Below is a small trained network, with its code and all its weights. Each question gives an input and a class and asks what happens when units are switched off, that is, made to give their printed mean instead of their output.

import numpy as np


def w(rows, s, z=0):
    codes = np.array(rows[::2]) - 128.0
    scale = np.full(codes.shape[1], s)
    scale[-1] = z or s
    return codes * scale


def f(y):
    return np.maximum(y, 0)


def log_softmax(a):
    a = a - a.max(-1, keepdims=True)
    return a - np.log(np.exp(a).sum(-1, keepdims=True))


def net(x, mask):
    res = np.array(x, float).reshape(1, 7) / 4 @ E
    y = f(res @ A[0][:, :-1].T + A[0][:, -1])
    res = res + np.where(mask, y, B[0][:, -1]) @ B[0][:, :-1]
    return log_softmax(res[-1] @ U[:, :-1].T + U[:, -1])


A, B = {}, {}
E = w([
[37,182,170,144,216,167,191],'x0',
[60,42,119,11,132,118,134],'x1',
[104,124,10,166,189,13,139],'x2',
[132,125,126,129,131,131,130],'x3',
[196,180,201,50,219,70,94],'x4',
[150,62,220,157,110,66,200],'x5',
[138,121,122,127,138,135,131],'x6',
],0.012)
A[0] = w([
[39,169,139,141,163,168,202,43],'N1',
[110,134,135,144,130,115,128,2],'N2',
[105,150,66,121,118,177,61,77],'N3',
[251,63,71,123,22,74,36,50],'N4',
[127,130,48,147,161,53,150,81],'N5',
[127,157,148,180,173,154,165,91],'N6',
[109,101,55,159,153,55,118,64],'N7',
[61,145,145,155,201,135,165,51],'N8',
[168,100,156,152,123,104,215,41],'N9',
[192,204,127,236,138,117,101,33],'N10',
[146,105,156,129,109,153,78,31],'N11',
[183,190,147,250,106,104,117,92],'N12',
[146,55,195,170,111,60,200,102],'N13',
[192,150,214,65,193,59,95,58],'N14',
[146,193,109,64,173,132,55,90],'N15',
[143,143,58,185,151,52,161,105],'N16',
[116,121,128,138,148,115,112,40],'N17',
[41,45,118,13,126,84,120,76],'N18',
[175,151,191,112,59,243,134,95],'N19',
[111,164,64,122,144,196,55,85],'N20',
[125,106,165,123,117,177,93,86],'N21',
[52,67,75,210,23,188,177,42],'N22',
],0.012,0.0084)
B[0] = w([
[131,196,151,89,155,139,156,192],'N1',
[147,133,136,128,131,147,118,128],'N2',
[120,94,107,135,53,81,187,185],'N3',
[80,255,150,75,193,164,187,223],'N4',
[88,94,179,116,140,98,82,183],'N5',
[112,169,112,82,143,154,138,172],'N6',
[121,102,185,110,127,102,89,181],'N7',
[111,181,159,100,158,143,152,176],'N8',
[111,114,117,135,86,109,166,162],'N9',
[179,81,110,120,114,212,131,197],'N10',
[93,128,133,133,160,134,115,148],'N11',
[162,84,94,79,101,200,116,207],'N12',
[76,99,97,139,41,94,216,199],'N13',
[198,161,87,216,152,74,109,214],'N14',
[137,114,113,195,95,90,161,186],'N15',
[90,90,172,103,138,108,54,187],'N16',
[120,124,128,129,120,131,119,129],'N17',
[189,86,93,93,107,252,95,214],'N18',
[66,46,191,95,158,73,50,238],'N19',
[80,101,101,134,60,79,205,195],'N20',
[116,104,144,127,149,105,111,166],'N21',
[219,177,95,237,193,81,86,251],'N22',
],0.012,0.021)
U = w([
[81,65,210,127,140,94,25,63],'0',
[200,157,82,232,152,87,79,242],'1',
[91,220,160,95,165,177,166,249],'2',
[175,57,86,119,97,251,93,87],'3',
[89,83,97,170,36,79,205,2],'4',
],0.011,0.0023)

Each question gives the input, the list of numbers given to net, and the class t.
The units are the neurons (one row each of A and B). Each row of codes is followed by its name. A weight is (code - 128) times the scale printed after its matrix; where a second scale follows, it is the last column's (A, B and U).
mask holds one flag per neuron, in row order. A switched-off neuron (its flag False) gives its mean, the last column of its row in B, instead of its output. The means were averaged over made-up inputs and are rounded, as every weight is.
A unit's drop is (log p(t) with every unit on - log p(t) with that unit switched off) / (log p(t) with every unit on - log p(t) with every unit switched off).
The circuit of an input: a set's keep is (log p(t) with only the set's units on - log p(t) with every unit switched off) / (log p(t) with every unit on - log p(t) with every unit switched off). Starting from the 12 units with the biggest drops (on a tie, the unit counted first), units are removed one at a time, each time the one whose removal leaves the highest keep (on an exact tie, the one counted first), for as long as the keep stays at least 0.8.
circuit, biggest first: the units of the circuit, biggest drop first
most important unit: the unit with the biggest drop
k most important neurons: the k neurons with the biggest drops, biggest first
drop when u is switched off: that unit's drop, to one decimal
input [-1,-7,6,-6,0,6,3], class 3: most important unit	N12
input [-1,-7,6,7,-2,-3,6], class 3: 3 most important neurons	N10; N12; N19
input [2,6,7,7,7,8,0], class 4: 3 most important neurons	N13; N22; N19
input [1,8,-3,8,-8,-4,8], class 1: 2 most important neurons	N22; N12
input [-1,-4,6,0,3,6,-2], class 0: 4 most important neurons	N16; N5; N20; N7
input [-6,3,2,-2,-6,3,-6], class 1: 2 most important neurons	N22; N1
input [-2,-6,-2,0,-2,-6,7], class 3: 3 most important neurons	N10; N12; N13
input [3,0,-2,-5,-4,-5,-5], class 4: 2 most important neurons	N20; N14
input [2,5,8,4,1,7,-8], class 0: 3 most important neurons	N16; N5; N7
input [3,4,-2,2,4,3,-7], class 1: 3 most important neurons	N14; N12; N4
input [-8,-8,7,4,-5,-2,8], class 2: 3 most important neurons	N4; N19; N18
input [0,8,5,4,-5,-5,7], class 3: 2 most important neurons	N18; N19
input [7,5,-5,7,-6,4,0], class 2: 3 most important neurons	N1; N14; N8
input [-4,-2,-5,7,2,7,-1], class 4: circuit, biggest first	N13
input [-6,-3,-7,0,-6,-4,8], class 0: 2 most important neurons	N19; N14
input [8,-5,7,4,-7,-7,-2], class 2: 3 most important neurons	N1; N19; N8
input [6,-6,-8,6,-7,2,-4], class 0: drop when N14 is switched off	0.2
input [3,-1,2,-2,-7,0,-8], class 1: drop when N22 is switched off	0.3
input [-7,2,3,5,0,-6,5], class 2: drop when N4 is switched off	2.1
input [0,6,-1,4,-2,0,-4], class 3: drop when N8 is switched off	0.0
input [-6,8,7,-5,1,5,1], class 3: most important unit	N18
